[100 = 0]
0: [106 111 101  98 100 101 117 103 102 100 104 103 106 104  99  98  99 127
 103 111  97 112 103 100 102 105 105 106 103  99 105 101 103 108 102 100
 101 105 109 105 110 109 103 100 102 108  98 103 101 106  99 101  98 109
 106 102  99 104 100 100 108 132  97 110 106 103 104 105 111 116 103 107
 106 112 111 102 108 102 102 105  97]
1: [ 93 105 107 101 102 103 100 103 103 102 101 103 119 103 101 104  99 100
  97 113 105 107  98 103 110 138 108 103 106 105 109 101 105 120 100 104
 107  97 105 105 103 101 105  95 103 107 103 103 101 100 101 110 104 113
  99 104 103 115  96 101 109 110  98 120  95 108 102 106 111  99  95  96
 176 119 106 103 102  99 102 105 103]
2: [108 105 105 101 109 103 114 107 103  96 103 102 106 107  99  98  99 125
 107 107 101 103 107 100 103 106 109 100  97 104 104 102 104 109 103 104
  95 102 109 108 106 107 100 101  95 105 102 101 103 100 100 102  98 113
 112 103 105 101 100 101 107 127 102 115 100 100 103 101 109 103  96 108
 108 122 105 101 107 102  98 105 103]
3: [ 99 105 103 103 102 100 104 107 103 101 105 108 112 100 105 104  99 110
  99 108 105 101 100 102 106 117 107 103 102 100 104 100  98 114 105 104
 100 105 105 104 103  98 106 103 100 102 108  98  99  99 101 112 101 110
 100 101 104 106  99 105 106 127  97 121 107 110 105 100 105 105 101 101
 121 115 106 102 108  98 104 100 101]
4: [106 101 107  99 117 108 105 103 102 102  95 101 108 106  99 101  99 112
 105 103 107 151 103 106 107 107 101 108 104  99 103 104  98 104 104 102
  99 107 100 110 102 102 105 103  98 104 107 100 102 107 104 107 106 114
 121 103  97 103 104  97  98 109 102 102 115 103 102 105 108 108  98 104
 111 169 129 108  98 109 103  98  98]
2 0 3
5: [ 97 108  99  95 101 101 109 109 104  99 101 104 113 105 103 106 103 119
 100 109 109 102 104 100 103 115 108 110 102  99 108  98 101 114 102 109
 103  98 108 109 103 105 107 101 104 106 104 101  98  96 103 109 105 112
  99 101 107 104  96 106 103 133 100 122 101 101 105 103 110 105 100  96
 119 125 102 102 112  99 103 108 107]
3 2 0
6: [102 104 108 102  96 103 106 102 101  99 104  98 112 100 104 105  96 111
 105 110 100 105 105 100 103 113 108 105 103 102 105 102 103 113  98 108
 105 101 103 101 100 104 103  98  97  97 103 103 102 103 101 112 100 109
 104 100 106 112  99 103 108 117  98 121 105 102 101 109 110 107 102 103
 125 124 107  94 105  97 101 101  99]
3 5 2
7: [ 96 108 104 105  99 108 111  94 104 101  99 104 122 102 104  93 101 119
  98 100 111 125 107 106 101 105  94 101  99 100 106  96 103 116 100 104
 103  99 108 103 105 103 102 101 100 103 105 102 107 107 101 102 102 117
 106  99 104  98  98  98 107 130  98 101 102  99  97  98 106 111 102 101
 103 160 127 100 101 107 101 100 106]
4 2 0
8: [ 97 107 101  96  95 110 112 103 104  96  98 103 120 105  98  97 105 129
 108 101 107 104  99  99 104 101  99 106 102 103 109  97 103 109 106 101
 100 100 106 105 104  99 105 101 103 105 101 101 100 103 107 107  99 112
 106 100 102  99  98 100 103 133 105 104 103 104 101  99 105 109 102 105
 101 116 111 108 108 104 103 102 100]
0 2 5
9: [104 104 103 101 107 107 105 103 100 104 101 106 107 100 104 103 100 111
  97 111 100 102 100 104 103 119 104  99 103 102 101 103 110 114 101 103
 104 100 104 100 103 102 106 100 103 103 106 105 102 106 101 102 108 103
 104 100 111 118 109  98 106 121 103 116 104 104 106 109 107 107 106 102
 129 117 105 105 104 107 105 107 102]
6 3 5
10: [ 95 112 107 100  98 106 110  98 101 106 107  98 117 105 103 101  98 118
 100 108 102 109 105 102 101 106 100 109 102  97 108  99 101 117 100 100
 100 103 100 107 102 102  99  99 101 102 106 106 100 102 100 102 103 113
 101 104 101 102  98 103 104 126 102  99 103  97  99 101 105 104 104 101
 130 131 107 103 109  97 101 100  99]
6 5 3
11: [107 110 108  99 107 101 116 106 101  99 101 107 111 102 103  95 102 129
 102 108  99 106 100 102 105  98 105 107 100 102 110 101 100 107 102  99
 103 115 107 106 104 103  99  97 100 109 102  99 103  97 102 110 102 113
 119  99 105  97  99 100 105 126 101 117  96 101 100 104 110 106 105 103
 101 117 107 104 108 111 100  99  97]
2 0 8
12: [ 98 103 105 100 100 105 103 111 103 103 100 104 113 102 103 106 102 117
 104 115 104 100 101 100 102 113 111 104 103 100 101 105 105 113  99 102
 106 100 111 106 106 102 107  99 102 102 106 101 102  98 103 110 105 112
  94 102 104 106  97 103 102 123 103 120 102  96 101 101 106 106 100 102
 126 124  99 102 105 105 104 101 100]
5 3 6
13: [114 130 107 105 110 100 137 110 100 100 105 109 103 108 104 103 103 173
 104 109 100 107 106 106 100 100 101 109 100  99 114 106 101 105 104 104
 103 135 129 109 102 106 102 102 100 111  99 108 103 111 103 107  99 107
 172 104 104 106  99 103 105 126 103 110 106 100 104 110 112 115 103 113
  96 115 108 100 120 113  96 103 103]
11 0 2
14: [114 124  99  99 114 100 113 105 105 105 102  99 102 106 103 101 109 135
 100 112 102 106 100 103 102  96 107 105  98 102 108 107  99 106 107 101
 100 108 112 110 103 103 100  99 103 106 104 104 101  98 104 109 102 105
 132 101 105  99  99 103 100 127 102 118 104 100 104 110 113 106 106 108
 105 126 106 101 114 107 100 100  96]
11 2 0
15: [123 138 104  97 122 108 149 101 101 100 108 105 106 102 101  97 103 180
 102 102 100 110 105 101  99  97  97 106 102 100 111  94 102 112 103 101
  98 158 125 100 101 106 103 102 101 114 100 102 104 105 102 102  97 112
 200  98 105 103 101  96  95 138 103 104 109 103 102 107 109 109 104 113
  92 118 115  96 112 125  97 100  98]
13 14 11
16: [107 110 106 102 102 103 119 103 106 104 103 109 102 104  96 102 100 130
 104 112 103 103 103 102  99  98 107 105  99  99 105 103 101 110 107 105
 106  99 121 105 107 100 101 105  99 106 101 100 102 104 106 104 104 106
 119  99 100 101 103 101 104 125 100 127  98  98 102 104 113 109 103 109
 108 114 102 100 111 107 100 108 101]
2 11 0
17: [ 94 101 106 102 101 111 104 101 100  99 100  97 121  99 103  95 101 112
 103 107 104 113  99 105 103 123 101 106 106  99 105 105 102 116  98  97
 102 100 105  94 104 100 103 101 103 101 104 105  99 103 103 115  96 117
 102 103  99 106 100 103 106 115  98 122 101 103 104 102 111 113  95  98
 143 136 111 103 101 101 101  97  98]
6 12 10
18: [107 115 105 105 109  98 122 104 101 100 103 113 102 105 101 103 102 150
 103 106 100  99 104 106 104 104 115 106 105  99 108 105 103 106 105 100
 104 111 125 109  99 104 103 107  95 107 102 103 102 105 103 108 100 107
 123 103 102 103 101 102 103 133 104 129  99 102 107 104 115 108 104 110
 107 117  94 102 120 105 100 106  99]
16 14 11
19: [ 99 102 107 103  99 110 103 102 106 104 100 100 121 101 103  97 102 112
 103 106 109 112  98 104 102 121 103 100 108 100 104  99 101 114 102 100
 107  99 100 101 111 103 103 100 102 102 103 105 102 103 102 113 103 119
  91 107 101 101 104  99 106 121 102 104 106 106  98  98 104 100  99 101
 163 131 113 102 103  98 100 101  96]
17 1 10
20: [104 109 104 102 107 104 114 106 104 103 106 107 108 107  99 100 105 129
 102 104 103 101 102  98 102 105 107 105  97 101 110 100  98 116 104 101
  99 105 108 111 108 104 102 104 102 107 106 104  99 101 102 107 100 110
 118 101 106 105  98 101 105 130 101 115 102 107  99 100 111 109  97 107
 106 121 108 102 106 106  96 100 100]
2 11 0
21: [ 96 103 104  98 105  97 103 115 104 103 100 106 109  98 104 105 111 128
 107 111 105 103 102 101 106 105 111 109  98 102 104 105 108 115 101 103
 102  97 107 109 103 105 109  99 100 100 105 101 102 102  97 108 110 111
  99 101 109 114  99 107 106 119 103 129 102 104 106 108 108 107 104 105
 113 108 104 102 112 100  98 107 102]
12 5 3
22: [103 115 101 106 107 105 111 109  97 102 101 104 107 102 103 102  98 125
 103 109 100 104  98 100 101  95 105 102  98  98 106 103  98 101 103 104
 103 104 113 107 101 102 101 104  96 108 100 100 103  98  96 106  99 108
 116 103 104  98  97  99 102 115 103 119 101  98 104 107 110 102 101 104
  91 124  89  99 108  98 101 102  99]
11 2 16
23: [105 107 105  95 104 104  96 108 101 104 101 102 109 103 100 104 100 101
  97 110 106 106 102 103 105 110 109 105 110 103 105 107 112 105 101 106
 107 100 107 106 100 100 104  99  96 105 104 103 101 100 101 105  98 110
 106 104 104 101  95 102 104 116 102 123 101 102  99 104 109 104 101 102
 120 118  99 100 104 102 106 100  99]
12 6 3
24: [ 99 108 105 102 111 105 108 101  98 101 103 102 113 103 102  96 100 107
 106 111 105 125 105 102  97 105 104 104 101 102 108 103 104 106 101  97
 104 106 104 106 106 102 102 101 104 106  97 103 106 103 101 103  97 110
  99  95 105  96  97  98  99 122 101 105 113 100 100 103 104 108 107 106
 110 161 129  99  98  96  97 103 100]
7 4 10
25: [104 118 102 100 100 103 124 101 102 105 106 105  99 105 113 100 108 142
 103 110 102 104  98 101 100 107 104 107 103 106 106 104 101 114 103 102
  97 104 114 106 103 103  99  99  99 101 104 104 104 105 105  99 100 109
 119  99  97 103 102  98 111 125 100 107 103 102 106 100 112 115 104 106
  97 117 107 100 107 106 102 105  98]
0 20 16
26: [101  99 102 101  97 105 103 104 103 106 105 105 115 105 102 105 103 108
  97 115 105 102 101  99 105 116 104 103 105 105 103 103 102 114  98  99
 102 100 100 100 100 103 106 103  98 101 108 103 103 105  98 107  93 102
  99 102 107 110 102 103 103 122 101 113 102 106 108 106 105 107 101  99
 135 114 105 104 107  99 102  99 100]
3 9 6
27: [ 91 103 101  99 102 112 109  97 105 100 101 106 124 104  99  99 102 128
  98 111 106 107 100 101 109 134 105 105 100 103 105 104 108 119 102  98
 105  96  98 103 102 109 105  99 105  99 106 104 100 107 100 109 104 122
  97 100 110 111 102 101 113 127 103 101  96 104 100 101 102 110 101 104
 146 129 117 100 104 101 101  96  99]
19 17 10
28: [108 108 106  98 107 108 112 103 105 104 104 107 111 104 104  99 100 123
 101 109 102 103 101 105 103 104 102 104 113 102 103 103 102 108 104 103
 103 104 106 103 102 104  99 103 103 108 103 102 101 105 104 108 101 120
 113 100 100 107 101 100 104 125 102 110 104 100 100  97 103 111 101 109
  96 135 115  99 106 108  98  98  97]
20 11 2
29: [108 114 102  96 107  98 121 103 103  98 106 104  97 105 104 110 102 134
 105 114 104 104 103  98 103 106 111 108 102  98 109 108 101 109 103 100
 102 107 114 105 105 100 103 104  98 109 101 103 104 107 103 102 103 108
 121 100 108 100  97 100 108 125 108 124  96 101 104 100 106 108 106 112
 103 107 103 101 115 111 107 101 102]
16 18 11
30: [ 96 111 100 100  99 101 104 108 101 100 107 105 110 105 102  99 102 122
 102 118 106 107 104 104 103 103 110  98  95 101 110 106 101 107 104 100
  99 102 113 113 107 105 106  98  97 106  97  99 103  97 101 115 102 114
  97 100 111 104  96 103 103 141  96 128 102 101  97 105 113  98 101 102
 118 121  99  99 107  95 100 105 100]
5 12 3
31: [114 101 107 103 115 100  95 110  99 103 110 105 107  97  99 109 102  84
 100 116 103 110 103 105 105 111 112 105 104 103 112 107 101 103 104  97
 107 108 110 112  95  95  98 101 101 104  97  99 103  97 101 109 104 106
 104 103 102 106 101 103  95  93 102 133 101 100  95 100 101  98  98 105
 125 132  97  94 103  99  99 103 102]
23 6 12
32: [ 97 105 107 101  97 112 120  99 106 105 101 107 126 101 102 102 102 109
  92 109 108 113 103 103 111 132  99  99 105 101 103 104 104 121 101  98
 107  96 101 100 108 104 106  98  99 105  99 104 101 109 101 102 105 105
  93 101 100 107 103 106 108 125 101 104 105 101  99 104 109 110 102  97
 153 126 111 103 101 100 102  99 103]
19 27 17
33: [112 122 105 103 112 103 124 110 106 106 106 108 102 105  97 112 103 150
 107 117 101 106 101  99 101  96 117 104 104  98 114 107 103 105 102 106
 102 117 131 115 102 100 105  99 101 111 104 101 103  93 103 105  99 105
 150 100 103  97  97 103  96 138 106 132 104 100  99 107 114 103 103 109
 121 122  98 101 117 105 103 104  97]
18 14 16
34: [113 116 104 105 104 106 114 107 105 101 102 104 106 101 101  96 108 125
 105 104 103 107  98 103  98 101 105  98 107 104 110 100 102 111 100 100
 102 102 104 102 106 102 100 101 104 109 101 107  97  99 100 106  96 110
 114 103 104 101  98 108 104 118 101 112 103 101 101 105 109 109 100 107
 107 123 108 102 109 108  98 103 103]
20 2 11
35: [ 98 109 104  99 103 104 111 104 106 101 102 105 109 101 105 104 100 122
 101 111 102  99 104 101 102 115 106 105 103 104 108 101 100 112 100 105
 102  97 103 107 107 104 103 100 101 107 103 111  94  98  99 108 105 116
 100 100 103 112 100  99 106 143 100 116 109 103 104 106 107 100  99 104
 116 116 110 101 106 100 104 105 100]
5 3 12
36: [ 97 103  99 103  99 111 100 103 106 102 103 100 123 100 102 103  98 113
 104 112 104 113  99 102 107 134  99 103  99 105 103  98 106 122 100  99
 101 101 100 102 102 100 104  98 104 103 102 101 100 105  98 107 103 117
  97 103 104 109 104 101 107 123  99 108 103 101 100 101 107 111  98 100
 173 113 109 100 107 100 101 100  98]
19 1 32
37: [106 123 101  98 104 100 134 108 103 107 108 113 100 104 104 106 108 195
 109 101  97 105 100 104  95 101 113 102  99  99 107 100 102 117 102 103
  99 110 142 105 105 104 103  99 101 103 105 106 104 100 102 106 103 109
 131 102 110 101 101 105 110 172 106 125 107 102 108 111 124 110 112 113
 100 102 109 105 123 115 101 105 101]
18 33 13
38: [101 125 104 101 105  96 132 103 104 101 113 107 106 106 104 102 107 168
 106 109 104 102 105 102 101 104 112 107  98  97 109 109 103 115 107 108
  96 114 124 111 113 100 103  99 100 110  96 105 102 108 103 106  95 111
 133 102 102 101 104 102 106 160 109 112 104 102 110 106 117 103 106 107
 105 101 108 101 124 110  97 109  99]
37 18 33
39: [ 96 100 110 100 102 109 103 102 105 101 101 100 121 100  99 105 100 108
 101 112 105 105 101 103 108 142 107 103 102 104 106 106 107 112  99 100
 104 104 103 107 105 101 108 104 104 104 105 101  99  99 104 112 104 120
 106 105 102 113 102 101 113 107 100 109 103 108 100 108  97 103  96  99
 194 128 104 104 101 100 106 105 103]
1 36 19
40: [106 109 101 100 101  96 112 113 102  99 104 103 103 101 100 108 103 138
 106 113 102 101 107 105 103 102 118 103 102  96 107 104 102 104 106 102
  99 104 119 106 105 100  96  97 101  99 104 102 101  99  99 111 100 101
 111  98 110 107 100 103 102 134 104 128 101 101 103 101 108 109 102 105
 108 108 103 104 110 100  99 102 101]
16 29 18
41: [ 98 106 106 104 103 104 104 100 105 102 103 104 108 105 100 101 102 114
 103 111 104 107 102  99 103 104 105 104 103 101 109  99 102 112 107  98
 100 101 109 109 103 109 101 100 100 105 104 106 102 105  95 107 103 111
 100 101 103 103 104  95 106 125 101 118 108 100 103 104 108 101 103  99
 128 119 102 103 106 103 103 102 106]
12 3 6
42: [103 108 105 101  99 109 113 101 103 101 107 103 107 104 100 102  98 144
 108 105 102 110 104 101 102 105 100 107 101 101  97 100 101 112 101 104
 100 105 107  98 104 104 109 102 101 103 100 106 100 108 102 107  97 106
 108  96 102 103 100 101 107 127 100 116 100  99 103 106 106 104 106 106
  98 118 114 103 110 104 100 100 101]
0 8 20
43: [101 112 104 107 107 107 107 103 104 101  99 100 109 104 101  96 100 104
 104 106 100 126 103 103 106  97 106 100 104 105 111 101  99 106 105  95
 101 105 106 104  99 107 101 101  96 107 103 103 103 105 103 107  98 119
 104  99 103 103 103 107 107 119 102 100 108  96 102  99 105 112 102 102
 106 154 117 102 100 105 100  96  99]
24 7 28
44: [115 118 108  99 121 105 123 100 104  99 105 104 107 106 104  97  97 135
 103 110 105 112 103 110 105  92 108 107  99 101 114  99 104 110 106 101
  99 124 112 107 109 102  95 102 102 110 101 103 102 103 102 100 101 107
 145 101 105  96  98 100 101 121 104 110 108  97 101 102 111 110 102 114
 109 132 109 100 103 102  95 101 100]
14 11 20
45: [112 101 105 104 108  95  94 110 100 104 106 104 113 104  99 101  99  99
 103 117 103 114 101 100 103 105 115  99  98 106 111 104 105 106 102 103
 103 101 101 111  98 103 100 103 103 103 102 100 103  92 102 107  98 105
 108 106  99 105 102 102 101  98 102 122 108 101 101 103 104 101 101  99
 123 128 102  98 107 101 103 106  97]
31 23 6
46: [117 123 107 101 118 102 127 100 104  95 110 107 101 109 101  97 101 148
 101 104 100 114 107 101  99  98 100 108 103  97 114 100 103 115 103 105
  99 131 114 103 102 104  97 106 101 107 102 104 103 104 102  96 101 108
 187  99 103 101  99 102  99 121 103 105 113 100 103 102 110 107  97 110
 100 128 117 100 108 112 101 103 100]
13 44 15
47: [100 104 102  98  97 105 109 104 106 101 109 103 112  96 105 100 104 111
 103 110 107 110 102 104 102 124 107 103 103  99 104  98 104 121 100 105
  97  99 106 103 105 106 108 102 101 103 102 107  98 102  99 113 106 109
  95  99 106 120 102 101 109 134 100 118 100 104 106 102 111 106 103  98
 159 113 101 100 109 104 102 109 105]
36 26 9
48: [101 135  99 105 108 107 125  98 101  98 106 106 106 106 101  98  99 173
 105 103 104 104 101 102  99 100 104 107 101  96 115 100  98 113 106 102
 101 116 118 110 108 107 100 100  99 103 103 107  98 103 104 106 103 116
 141  99 100 104 104 104 104 131 104 105 108  98 106  99 109 109 102 109
  94 107 114 101 116 113 103 106 104]
38 13 25
49: [ 98 114  99 100 101 108 117 100 106 103 102 109 108 104 107  97 107 141
 102 102 107 105  99 103 102 106  98 105  99  99 109  99 107 110 104 102
  99 101 106 111 108 107 103  99 100 104 102 107 101 104 102 109  98 116
 119 100 103 105 101 100 107 143 101 103 101 102 103 101 110 109 100 106
 105 117 110 102 109 103 102 101 105]
20 8 25
50: [105 107 105 100 100 103  97 107 102 101 107 107 115 100 100 100 102 110
 100 113 104 107 101  98 101 113 106 107 105 103 110 103 102 113  99 102
 105 104 110 111  98 103 109  97 101  99 100  99  99 107 104 104 102 111
 102 105 102 111 100 100 108 116  98 115  99 101  98 101 107 106 103 100
 113 125 106  95 104 104 105 101  98]
6 23 12
51: [108 101 105 100 106 104 104 103 101  98 101 106 105 102 103 100  98 109
 103 111 103 106 106 104  97 118 106 102 108 101 111 104 104 110 102 102
 102 102 101 109 102 101 111 102 101 102 101 105 103  97 105 107 106 112
  96 104 103 107  97 102 101 118  97 109 102 102  94 103 104 108 104 104
 125 125 106  99 111 101 104 104 105]
50 12 6
52: [ 98 102 100 103  99 110 100 106 101 104 106 103 119 104 104 105 101 111
 101 114 109 106 102  94 110 140 106 102 104 105 100 107 106 121 106  99
 104  97 104 106 108 101 106  98  98 103 107 100  99  99 102 109 101 112
 103 102 102 115 108 106 110 113 103 118  98 108 106  99 107 106 104  98
 200 126 105 102 104 104 102 109 102]
39 1 36
53: [106 114 106  99 106  96 117 107 101 103 106 107 104 110  99 103 103 146
 109 108  95 105 105 105 101 102 107 103 100  97 106 102 102 105 100 103
  99 108 119 108 107 105  97 101 105 109 104 103 104 100 102 109 102 107
 130 107 104  98  97  96 102 137 104 127 104 100 107 106 111 104 107 112
 109 114 101 100 115 106 100 110  98]
18 16 14
54: [ 99 104 104 106 107 101  99 117 104 101 103 108 100 100 108 108 101 117
 102 115 103 102 104 101 106 113 115 103 105 107 103 105 107 116 107 101
 101 102 112 111 105  99 106 100 103 104 105 103 104  98 102 119 106 106
 101 102 106 119  99 103 107 131 102 140 100  99 102 115 113 106 105 102
 128 106  96 105 114  99 106 105  98]
21 12 3
55: [124 106 105 105 115  98  98 121 102 101 105 102 100  99 100 112  97 101
 105 112 104 107 106 105 109 104 122 103 105 103 112 109 100 100 103 105
 108 110 115 111 101  95 100 104 102 104 101  92  99  90 101 102  99 101
 114 105 103 102 100 104  95 109 104 150  98 105 102 105 103 101 107 106
 116 115  91  97 111 102 100 100 104]
31 45 23
56: [ 98 100 106 102 102 111  98 105 104  99 103 103 135  98  98 103  97 107
 101 110 107 122  98  98 110 127 101 103 104 102 105  99 106 114 102 102
 112  98 100 105 109 102  99 104 104 108 103  98 105 108 100 104 101 120
 103 106 104 102 102  99 107 105 100 108 106 102  99 102  99 105  98  97
 173 151 110 101 104  99  99 105 101]
19 39 36
57: [105 105  98  98 112 105 113 100 106 106 102 104 110 103  98 100  99 118
  98 110 104 108 104 104  98  99 102 105  96 102 109 100  99 109 107 100
 100 106 106 106 107 107 101 100  98 105 101 105 104 100 103 106 101 110
 111  98 107 106 101 103 104 114 100 117 104 101 102 102 104 107 110 101
 109 124 106  99 107  99  96 101 110]
2 20 34
58: [ 93 105 104 103  97 105 107 115 108 107 106 103 102 102 108 110 109 130
 104 114 104  99  99 104  98 126 120 103 102 109 101 103 108 126  97 102
 101  95 108 103 105 102 111 102 104 106 110 104 100 102  96 121 114 114
  96 100 107 143 101 110 117 172 103 143 100 105 115 120 126 106 110  97
 120 101 108 106 113  98 104 115 103]
54 35 21
59: [102 100 102 102 102 115  92 106 107 101 108 104 144  97 101 102  99  85
  95 112 110 116 104 103 111 148 104 106 107 102 101 105 102 114 101  99
 111 105  97 103 100  95 106 101 102 106 107 102 100 102 102 112 101 115
 102 102  97 114 100 102 104  92  99 115 100 111 100 107 105  98 101  99
 200 143 105  97 105  96 109 100  97]
39 56 52
60: [111 106 112 104 107 101 103 109 103  98 103 102 106 100 104 106 102  99
 105 113 107 109 105  95 106 111 112 105  96 103 102 109 102 106 101 101
 103 104 103 108 103 102 103 104 100 105 100 103  99 103 101 103  99 105
 107 107 101  99 102 103 104 105 102 116 107 103 102 102 102 107 102 105
 114 116  96  99 105 100 102  99 101]
23 45 50
61: [114 129  99 104 120 102 141 113 101  98 107 107 102 106 100 100 105 187
 112 108 103  99 105  97 100  97 109 102 101 101 111 100 103 109 102  95
 107 134 129 108 106 106 105 104  97 108  99 102 104  97 101 101  97 111
 186  99 104 104  99 100  99 134 105 117 101  99 108 104 114 109 103 112
 101 111 104  97 116 114 101 106 103]
13 15 46
62: [121 118 112  98 141 105 130  95 101 101 108  99 108 109  97  96  99 111
 103 108 105 179 107 119 100 105 105 106 104  96 118 100  97 102 113 103
  99 178 108 108  99 106  97 109  99 119 100 103 111  95 104 103  97 115
 200 104 100  96 100 104 100 101 105 111 131 104 100 103 103 108 100 107
 110 172 151  96 106 115 100  93 105]
46 4 44
63: [101 104 100 103 104 113 103 103 103 105 103 101 119 104  96  98  99 104
 100 109 103 126 102 102 105 103 108 103 102  97 102 103 109 109 103  96
 108 108  99 110  98 104  94 104 101 101 100 102 106  98 103 107  96 114
 104 111 101 100 103 101 103 104  97 105 107 107  95  93 105 108 102  99
 119 154 114  96 101 102 102  99 103]
43 24 45
64: [ 97 108 103  99 101 100 100 107 104 104 103 110 104 100 102 111 105 124
 101 110 102  99 101  97  98 114 111 100 105 106 102 101 107 115 104 104
 105 101 110  98 101 106 104 103 103 106 105 104 101 104 101 112 105 116
 100 101 112 113 103 106 107 143  98 136 101 107 101 114 114 111 107 105
 119 106 105 106 118 105 108 107  96]
54 21 35
65: [ 97 102 104 101 102 100 105 105 102  98 108 104 107 100 107 106 103 117
 103 114 109 101 106 104 106 123 109 100 106 108 105 101 112 121 104 103
 103 101 112 112 105  98 106 100  99 107 106 100  99 100 100 120 115 103
  92  99 110 124 103 104 104 134 100 137  98 107 104 107 117 102 105 103
 138 114 105 103 110  99 104 106  97]
54 47 64
66: [ 89 104 101  98 101 112 106  97 109 101 105 105 132 100  98  95 101 118
 101 107 111 125 105  98 107 125  96 101 103 102 106 102 101 125 105 102
 108 103 105 107 110 103 105  96  99 106 101 105 102 106 100 111 101 122
 100 106  97 105 105 104 113 133  98  97 103 108  99 104 109 103 102  97
 135 145 116 105 101  99 100 100 101]
27 32 19
